Below is a small trained network, with its code and all its weights. Each question gives an input and a target symbol and asks what happens when units are switched off, that is, made to give their printed mean instead of their output.

import numpy as np


def w(rows, s, z=0):
    codes = np.array(rows[::2]) - 128.0
    scale = np.full(codes.shape[1], s)
    scale[-1] = z or s
    return codes * scale


def f(y):
    return np.maximum(y, 0)


def softmax(a):
    e = np.exp(a - a.max(-1, keepdims=True))
    return e / e.sum(-1, keepdims=True)


def log_softmax(a):
    a = a - a.max(-1, keepdims=True)
    return a - np.log(np.exp(a).sum(-1, keepdims=True))


def net(x, mask):
    ids = ['αβεζηθλμξπσφω'.index(c) for c in x.split()]
    T = len(ids)
    res = E[ids] + P[:T]
    u = 0
    for l in range(2):
        r = res
        for j in range(3):
            rows = slice(2 * j, 2 * j + 2)
            q, k, v = (r @ M[l][rows].T for M in (Q, K, V))
            z = softmax(np.where(np.tri(T) > 0, q @ k.T / 2**0.5, -1e9)) @ v
            o = O[l][rows]
            res = res + np.where(mask[u + j], z, o[:, -1]) @ o[:, :-1]
        u += 3
        y = f(res @ A[l][:, :-1].T + A[l][:, -1])
        res = res + np.where(mask[u : u + 8], y, B[l][:, -1]) @ B[l][:, :-1]
        u += 8
    return log_softmax(res[-1] @ U[:, :-1].T + U[:, -1])


Q, K, V, O, A, B = {}, {}, {}, {}, {}, {}
E = w([
[135,8,165,123,194,178,202,124],'α',
[161,210,158,202,170,124,191,91],'β',
[178,74,72,88,137,21,132,166],'ε',
[88,143,118,51,92,176,100,196],'ζ',
[156,121,124,109,153,152,251,174],'η',
[89,139,136,37,101,148,102,201],'θ',
[161,193,251,98,165,35,151,74],'λ',
[198,85,56,111,62,97,121,89],'μ',
[177,79,246,114,148,168,81,65],'ξ',
[108,235,163,24,127,62,105,32],'π',
[21,155,70,57,205,81,121,31],'σ',
[112,124,109,99,177,193,146,10],'φ',
[113,48,186,162,50,140,130,78],'ω',
],0.013)
P = w([
[180,218,55,153,194,167,61,210],'0',
[155,154,128,37,89,114,254,107],'1',
[132,153,128,28,96,106,243,107],'2',
[144,154,103,13,103,99,237,117],'3',
[147,149,106,24,112,103,216,123],'4',
[142,124,109,20,121,98,214,139],'5',
[139,129,104,23,134,76,202,135],'6',
[133,115,115,35,134,88,182,139],'7',
[140,119,120,20,156,79,184,133],'8',
],0.0048)
Q[0] = w([
[136,137,125,162,108,140,97,117],'0.h0',
[68,130,68,253,119,121,43,173],'0.h0',
[108,172,115,72,123,45,71,172],'0.h1',
[147,109,105,120,135,109,144,155],'0.h1',
[126,127,115,205,148,136,27,167],'0.h2',
[146,136,140,41,106,120,237,95],'0.h2',
],0.057)
K[0] = w([
[106,116,157,109,128,161,147,137],'0.h0',
[103,83,159,55,74,88,253,94],'0.h0',
[151,207,70,121,164,199,146,98],'0.h1',
[135,131,161,154,145,157,164,100],'0.h1',
[121,127,154,79,95,122,157,112],'0.h2',
[147,165,99,178,168,136,20,177],'0.h2',
],0.051)
V[0] = w([
[128,136,47,127,78,108,217,75],'0.h0',
[97,128,89,209,202,67,57,127],'0.h0',
[152,111,122,110,138,82,139,166],'0.h1',
[106,119,130,112,160,133,134,133],'0.h1',
[126,224,156,102,68,61,165,79],'0.h2',
[154,169,169,254,155,121,115,136],'0.h2',
],0.0088)
O[0] = w([
[169,128,62,239,87,141,167,100,158],'0.h0',
[175,110,88,143,195,169,85,78,202],'0.h0',
[174,156,84,130,116,70,115,144,78],'0.h1',
[128,124,97,117,170,130,109,160,140],'0.h1',
[31,243,103,187,170,2,21,57,6],'0.h2',
[189,157,242,148,170,55,132,108,101],'0.h2',
],0.0035,0.0022)
A[0] = w([
[89,175,128,205,151,48,100,161,3],'0.n0',
[162,252,167,74,74,123,163,168,63],'0.n1',
[57,201,109,182,147,61,101,144,113],'0.n2',
[123,99,163,115,26,38,120,125,68],'0.n3',
[47,160,119,194,19,172,216,79,54],'0.n4',
[167,55,113,230,72,122,13,163,75],'0.n5',
[1,112,56,236,199,147,109,113,79],'0.n6',
[83,56,52,178,109,17,152,220,42],'0.n7',
],0.0069,0.0045)
B[0] = w([
[160,165,126,92,72,138,166,105,134],'0.n0',
[2,107,214,152,181,54,119,147,252],'0.n1',
[84,73,112,125,115,135,207,150,160],'0.n2',
[129,181,81,94,67,50,142,109,232],'0.n3',
[110,185,169,67,83,167,193,105,232],'0.n4',
[88,139,113,206,123,62,103,73,152],'0.n5',
[73,72,122,94,132,90,137,155,182],'0.n6',
[235,147,194,22,171,155,74,89,178],'0.n7',
],0.008,0.0017)
Q[1] = w([
[137,106,150,67,107,66,148,107],'1.h0',
[159,106,130,148,116,127,63,111],'1.h0',
[89,138,75,151,142,159,124,121],'1.h1',
[130,146,109,253,106,137,59,193],'1.h1',
[120,98,145,102,106,159,144,58],'1.h2',
[132,102,171,188,62,171,90,101],'1.h2',
],0.037)
K[1] = w([
[136,121,68,194,207,191,60,223],'1.h0',
[122,87,109,129,99,115,90,19],'1.h0',
[129,100,107,75,209,85,137,140],'1.h1',
[142,106,254,37,53,80,252,97],'1.h1',
[189,37,172,152,38,130,84,73],'1.h2',
[127,166,230,12,107,126,226,64],'1.h2',
],0.024)
V[1] = w([
[135,58,139,92,160,121,121,4],'1.h0',
[149,102,132,199,206,125,184,186],'1.h0',
[74,34,135,134,124,58,173,148],'1.h1',
[182,66,155,101,181,34,94,170],'1.h1',
[187,168,42,144,112,142,143,124],'1.h2',
[140,193,103,1,211,192,186,120],'1.h2',
],0.0088)
O[1] = w([
[166,41,143,29,145,73,156,40,172],'1.h0',
[103,133,124,156,145,98,254,149,253],'1.h0',
[122,218,114,93,133,176,186,142,132],'1.h1',
[234,224,42,140,124,119,87,161,79],'1.h1',
[93,62,83,205,75,113,118,92,113],'1.h2',
[103,72,70,240,250,124,32,173,251],'1.h2',
],0.0052,0.0032)
A[1] = w([
[206,90,190,190,115,97,162,156,176],'1.n0',
[162,195,144,200,134,157,146,45,1],'1.n1',
[119,74,143,102,72,37,112,229,18],'1.n2',
[187,127,93,121,132,194,113,126,68],'1.n3',
[99,141,88,102,91,170,83,94,98],'1.n4',
[106,104,147,83,105,123,65,126,181],'1.n5',
[220,166,250,211,109,192,90,112,103],'1.n6',
[140,158,196,131,182,218,136,108,24],'1.n7',
],0.011,0.0029)
B[1] = w([
[192,83,197,175,70,85,145,81,254],'1.n0',
[126,100,118,200,125,166,85,27,197],'1.n1',
[194,149,164,254,116,219,29,143,224],'1.n2',
[91,73,163,105,131,146,147,152,192],'1.n3',
[80,102,90,105,98,143,72,151,198],'1.n4',
[114,71,125,88,109,106,100,85,242],'1.n5',
[179,232,120,93,55,168,143,163,165],'1.n6',
[136,143,178,163,222,205,97,121,246],'1.n7',
],0.0093,0.0039)
U = w([
[152,76,122,130,179,116,223,205,82],'α',
[133,223,169,214,187,49,89,22,2],'β',
[227,132,4,127,119,105,87,85,196],'ε',
[53,122,149,123,103,168,52,198,62],'ζ',
[109,196,106,234,143,123,178,123,216],'η',
[66,153,122,114,123,174,52,186,155],'θ',
[90,211,170,130,185,2,42,58,62],'λ',
[107,117,71,140,1,100,118,71,129],'μ',
[248,140,140,87,191,114,51,107,4],'ξ',
[26,175,89,94,159,10,88,91,116],'π',
[79,123,35,98,205,181,137,35,139],'σ',
[87,36,144,159,170,165,114,66,207],'φ',
[132,164,171,60,74,172,133,86,170],'ω',
],0.0064,0.0049)

Each question gives the input, a string of symbols that net reads in full, and the target symbol t.
The units are the heads (2 rows each of Q, K, V and O) and the neurons (one row each of A and B). Each row of codes is followed by its name. A weight is (code - 128) times the scale printed after its matrix; where a second scale follows, it is the last column's (O, A, B and U).
mask holds one flag per unit, layer by layer, with each layer's heads first. A switched-off unit (its flag False) gives its mean, the last column of its rows in O or B, instead of its output. The means were averaged over made-up inputs and are rounded, as every weight is.
A unit's drop is (log p(t) with every unit on - log p(t) with that unit switched off) / (log p(t) with every unit on - log p(t) with every unit switched off).
The circuit of an input: a set's keep is (log p(t) with only the set's units on - log p(t) with every unit switched off) / (log p(t) with every unit on - log p(t) with every unit switched off). Starting from the 12 units with the biggest drops (on a tie, the unit counted first), units are removed one at a time, each time the one whose removal leaves the highest keep (on an exact tie, the one counted first), for as long as the keep stays at least 0.8.
units of the circuit, in order: the units of the circuit, biggest drop first
most important unit: the unit with the biggest drop
top k neurons: the k neurons with the biggest drops, biggest first
k most important neurons of layer l: the k neurons of layer l with the biggest drops, biggest first
which heads matter: for each layer, one digit per head in row order, 1 if its drop is at least 0.15 and else 0, layers parted by /
drop when u is switched off: that unit's drop, to one decimal
input ω φ θ η φ λ, target ω: units of the circuit, in order => [1.h2]
input ω ζ φ ξ, target ξ: units of the circuit, in order => [1.n7; 1.h2; 1.n6]
input ε α η σ, target ε: units of the circuit, in order => [1.h1; 0.n7]
input ε σ φ ω η θ ξ, target ξ: which heads matter => 000 / 010
input η θ φ φ ε η φ, target η: which heads matter => 100 / 100
input ζ β ω φ φ α ζ, target ζ: which heads matter => 000 / 100
input θ φ ω φ ω π φ ω ξ, target ω: top 2 neurons => [1.n6; 1.n2]
input ω ζ φ ε, target ω: units of the circuit, in order => [1.h2; 0.n5]
input π σ σ, target π: units of the circuit, in order => [0.h2; 0.n6]
input α α ω ω α π φ η, target α: units of the circuit, in order => [0.h2; 1.h0]
input ε ω θ μ μ φ ε η φ, target ε: 2 most important neurons of layer 0 => [0.n7; 0.n4]
input ω φ η φ η, target ω: top 2 neurons => [0.n5; 1.n0]
input π φ ω, target μ: 2 most important neurons of layer 0 => [0.n3; 0.n1]
input φ σ σ β, target φ: which heads matter => 000 / 011
input ε φ λ ε φ φ ω ω, target μ: top neuron => [1.n7]
input φ α φ σ ε ω ε, target ξ: which heads matter => 000 / 000
input ε ε φ φ, target ε: top 2 neurons => [0.n7; 1.n7]
input φ φ ξ η β ω φ ξ, target ω: top 3 neurons => [1.n6; 0.n4; 0.n6]
input φ φ ω φ η ε φ φ ε, target ξ: top 2 neurons => [0.n7; 1.n2]
input μ θ φ, target μ: most important unit => 1.h2
input ε ε θ ω ε α φ ω, target ε: units of the circuit, in order => [1.h1; 0.n7]
input ω π α μ λ ω φ φ μ, target ω: drop when 0.n5 is switched off => 0.3
input θ θ ω ξ θ, target ζ: drop when 1.h0 is switched off => 0.2
input ω ω ε ω φ φ ω, target ω: drop when 1.n1 is switched off => 0.1
input θ η θ, target ζ: drop when 1.n2 is switched off => 0.2
